Small tables with named rows and columns. After each table, cells are looked up by row and column.

Table fupomub
         befafi  gefad  tikenib  kot  zota  timu  mes  pog  baramu
tufepab     188     94       59   69   156   138  194   92      66
zizem       102     58      118  129   161   112  204   83      60
nuzevo      124     83       98  109   159    63  172  110      83
galon        89     77      129  180   202   105  153  113      91
nozabi       97     17      115  186   129   100  118   63      91
sinuf        94     66      116  160   156    63  125  109      76
kinobik     135     49       84  179   142    75   68   97      97
zuri         30     53      123  175   149    52   74  147     112
bas          45     71      120  165   161    41   43  120     114
fubag        51     39      140  142   165    66    3  103      86
lek          60     93      126  128   135    57   30   76     102

galon, befafi => 89
tufepab, kot => 69
fubag, baramu => 86
tufepab, mes => 194
zuri, baramu => 112
zizem, zota => 161
nuzevo, mes => 172
nuzevo, kot => 109
sinuf, timu => 63
bas, befafi => 45
kinobik, mes => 68
nozabi, timu => 100
zuri, zota => 149

Table sagat
,lizo,rulisav,bimozud
rugas,-0.590,-0.899,0.854
tezofo,-0.573,-0.914,0.839
zopag,-0.605,-0.865,0.352
dakezu,-0.299,-0.942,0.211

tezofo, rulisav: -0.914
rugas, rulisav: -0.899
dakezu, lizo: -0.299
dakezu, rulisav: -0.942
tezofo, lizo: -0.573
dakezu, bimozud: 0.211
rugas, bimozud: 0.854
tezofo, bimozud: 0.839
zopag, rulisav: -0.865
zopag, bimozud: 0.352
rugas, lizo: -0.590
zopag, lizo: -0.605
Which row has the largest bimozud? rugas

rab
|  | rif | pabagup | livimiv | nafe | zapo | gitobak |
|---|---|---|---|---|---|---|
| dafa | 52690 | 43109 | 15753 | 29068 | 38034 | 43844 |
| lol | 39645 | 39971 | 66059 | 24267 | 18793 | 54390 |
| bazegag | 84457 | 48222 | 72184 | 53214 | 62281 | 40808 |
| vaded | 24094 | 35037 | 25982 | 85919 | 35295 | 51750 |
| davovob | 53353 | 53218 | 53090 | 44320 | 64613 | 7342 |
| nebobet | 53424 | 53190 | 53289 | 44253 | 64922 | 7595 |
| zelek | 45180 | 52753 | 32477 | 52486 | 50416 | 51110 |
| mor | 49373 | 48387 | 3630 | 25504 | 39272 | 46584 |
| pul | 63436 | 30419 | 47699 | 58150 | 31849 | 48103 |

What is the livimiv of dafa in rab?
15753
What is the livimiv of mor in rab?
3630
What is the livimiv of vaded in rab?
25982
What is the rif of pul in rab?
63436
What is the gitobak of zelek in rab?
51110
What is the livimiv of nebobet in rab?
53289
What is the zapo of pul in rab?
31849
What is the gitobak of bazegag in rab?
40808
What is the gitobak of lol in rab?
54390
What is the gitobak of mor in rab?
46584
What is the pabagup of bazegag in rab?
48222
What is the zapo of bazegag in rab?
62281
What is the zapo of vaded in rab?
35295
Row with the largest gitobak: lol

vabo:
|  | gegeb | bol | ges | bos | pufo | ravoda | milat | gerikul |
|---|---|---|---|---|---|---|---|---|
| zevava | -349 | -243 | -22 | -253 | -262 | -314 | -561 | -548 |
| muti | -235 | -157 | -267 | -107 | -237 | -261 | -349 | -109 |
| vukaba | -371 | -354 | 15 | -378 | -253 | -802 | -786 | -112 |
| vuk | -139 | -301 | -468 | -234 | -162 | -470 | -513 | -442 |
| nodid | -390 | -108 | 77 | -87 | -213 | -117 | -410 | -898 |
| gaf | -228 | -216 | -673 | -205 | -303 | -253 | -215 | -278 |
| sir | -196 | -336 | -356 | -149 | -314 | -222 | -335 | -880 |
| voz | -287 | -383 | -83 | -290 | -251 | -411 | -374 | -112 |
| vanagu | -442 | -358 | -382 | -43 | -193 | -919 | -279 | 334 |
| gipeke | -242 | -178 | -488 | -213 | -279 | -7 | -218 | 11 |
| raf | -179 | -17 | -895 | -101 | -149 | 596 | -585 | -78 |
| dap | -320 | -380 | -163 | -436 | -232 | -890 | -685 | -70 |

voz, ges => -83
voz, ravoda => -411
gaf, bos => -205
vanagu, milat => -279
raf, bol => -17
dap, bol => -380
vukaba, gegeb => -371
vanagu, ges => -382
zevava, gegeb => -349
sir, ravoda => -222
Which row has the largest gerikul? vanagu

koribu =
         komesuv  pesiva  sot  bebuku  kal  bapo
bupu         118      59  162     159  203   124
tadas        150     155   48     143  209   155
dukanal      156     106  136     136  154   119
bupumuz      160      70  171     107   83   153

dukanal, bebuku -> 136
dukanal, pesiva -> 106
bupu, bebuku -> 159
tadas, bebuku -> 143
tadas, sot -> 48
bupu, bapo -> 124
tadas, komesuv -> 150
dukanal, bapo -> 119
tadas, bapo -> 155
bupumuz, bapo -> 153
tadas, kal -> 209
bupumuz, pesiva -> 70
dukanal, komesuv -> 156
bupumuz, bebuku -> 107
bupu, sot -> 162
bupumuz, kal -> 83

paf
         nagas   situ    baf  tebovom    dav    fuv   zupe
loninev  -8057   -535  -4569     3004   -981  -5091   4949
sikop    -4418  -4601   5762    -6298  -7868   6237   5000
bozil    -1225  -6043   3662     3723   1839  -5350  -1121
kuv      -5508   4490  -4510    -6164   3187   2361  -5359
putuzu    1819  -7078  -5755     1855  -3750   2823   3039
saru     -8699   3457  -5680     5435  -2797   3842  -1652
siv      -5397  -8589   -491     2370   4454   5171  -6563
git      -3562    329   4835    -6616   4393  -1612  -5673

What is the tebovom of putuzu in paf?
1855
What is the tebovom of saru in paf?
5435
What is the fuv of siv in paf?
5171
What is the baf of kuv in paf?
-4510
What is the tebovom of sikop in paf?
-6298
What is the dav of putuzu in paf?
-3750
What is the situ of kuv in paf?
4490
What is the baf of putuzu in paf?
-5755
What is the situ of saru in paf?
3457
What is the nagas of bozil in paf?
-1225
What is the nagas of putuzu in paf?
1819
What is the situ of siv in paf?
-8589

Table ror
columns: bira, lapi, nizak, nufe, zusu, somir, nos
zug: [119, 84, 167, 73, 83, 134, 64]
bigo: [23, 82, 176, 46, 79, 140, 112]
reke: [62, 59, 128, 92, 87, 110, 106]
ges: [80, 48, 215, 41, 60, 153, 53]
rovi: [78, 134, 180, 46, 93, 150, 96]
fiz: [13, 20, 249, 9, 42, 167, 66]

What is the somir of reke in ror? 110
What is the somir of bigo in ror? 140
What is the bira of fiz in ror? 13
What is the somir of zug in ror? 134
What is the zusu of fiz in ror? 42
What is the somir of fiz in ror? 167
What is the zusu of ges in ror? 60
What is the bira of bigo in ror? 23
What is the zusu of rovi in ror? 93
What is the somir of ges in ror? 153
What is the nos of fiz in ror? 66
What is the nufe of reke in ror? 92
What is the bira of zug in ror? 119
Which row has the largest lapi? rovi

gagigi:
cols = nubi, kopuba
bopevu: [7149, 5813]
mikotud: [3860, 5316]
zal: [3274, 5404]
dod: [6098, 6332]
mugufa: [2135, 6683]
fisalam: [7415, 5371]
kuv: [4729, 7783]
dolokif: [937, 4745]
nabig: [5011, 6113]

mikotud, nubi => 3860
dolokif, nubi => 937
dod, nubi => 6098
mugufa, kopuba => 6683
dolokif, kopuba => 4745
nabig, kopuba => 6113
mikotud, kopuba => 5316
dod, kopuba => 6332
fisalam, nubi => 7415
bopevu, nubi => 7149
nabig, nubi => 5011
bopevu, kopuba => 5813
kuv, nubi => 4729
Row with the largest kopuba: kuv

tameni
cols = fip, riru
kom: [0.96, 0.55]
gupuz: [-0.38, 0.91]
zus: [-0.57, 0.56]
liba: [-0.98, -0.29]
binuf: [0.14, 0.39]

kom, riru: 0.55
zus, riru: 0.56
binuf, fip: 0.14
binuf, riru: 0.39
zus, fip: -0.57
kom, fip: 0.96

bikotet.tsv
	rumep	fug	rar	peg
fumezu	59	192	110	121
revu	58	147	110	163
mebafes	80	141	116	169
tegus	101	189	131	150
res	179	109	139	148
mifif	154	165	139	105
nobugos	131	151	129	111
zeveze	135	122	129	146

rar of zeveze is 129
peg of fumezu is 121
rar of mifif is 139
rumep of zeveze is 135
peg of res is 148
rar of nobugos is 129
rumep of mifif is 154
fug of mifif is 165
fug of tegus is 189
rar of tegus is 131
rar of fumezu is 110
rumep of nobugos is 131
rumep of revu is 58
rumep of res is 179
fug of res is 109
peg of mebafes is 169
rumep of mebafes is 80
Row with the largest fug: fumezu

Table vufodod
columns: lol, ges, nomumud, sove, nofe, rudemo, zos, mavu, tama
vuto: [4975, 4886, 5796, 4718, 5304, 4508, 4722, 5476, 4580]
kup: [4120, 4648, 4833, 3601, 5363, 5923, 5083, 5264, 3802]
nef: [6134, 5428, 4343, 8077, 4234, 4211, 2870, 3886, 6488]
mer: [1373, 1861, 4163, 8163, 4665, 5275, 4250, 2454, 6214]
bet: [6729, 6704, 4570, 2140, 5542, 4746, 3812, 4769, 3253]
ritima: [2371, 3167, 3575, 6327, 6079, 5157, 4382, 4031, 5556]
boku: [4045, 4818, 5050, 6520, 3148, 5791, 4180, 3929, 5600]
mamerap: [8388, 6352, 3040, 3072, 3499, 4287, 5776, 6115, 4700]
fabu: [5610, 5750, 3813, 1971, 6575, 6557, 2174, 4762, 4782]
tizuted: [4152, 3752, 3962, 4384, 8168, 4453, 3878, 4727, 4333]
gakesiv: [5918, 4691, 4696, 2131, 3086, 4878, 7988, 6132, 4567]

nef, zos => 2870
nef, sove => 8077
fabu, nofe => 6575
mer, ges => 1861
boku, nomumud => 5050
bet, nofe => 5542
fabu, ges => 5750
kup, lol => 4120
mamerap, tama => 4700
mer, sove => 8163
Row with the largest rudemo: fabu

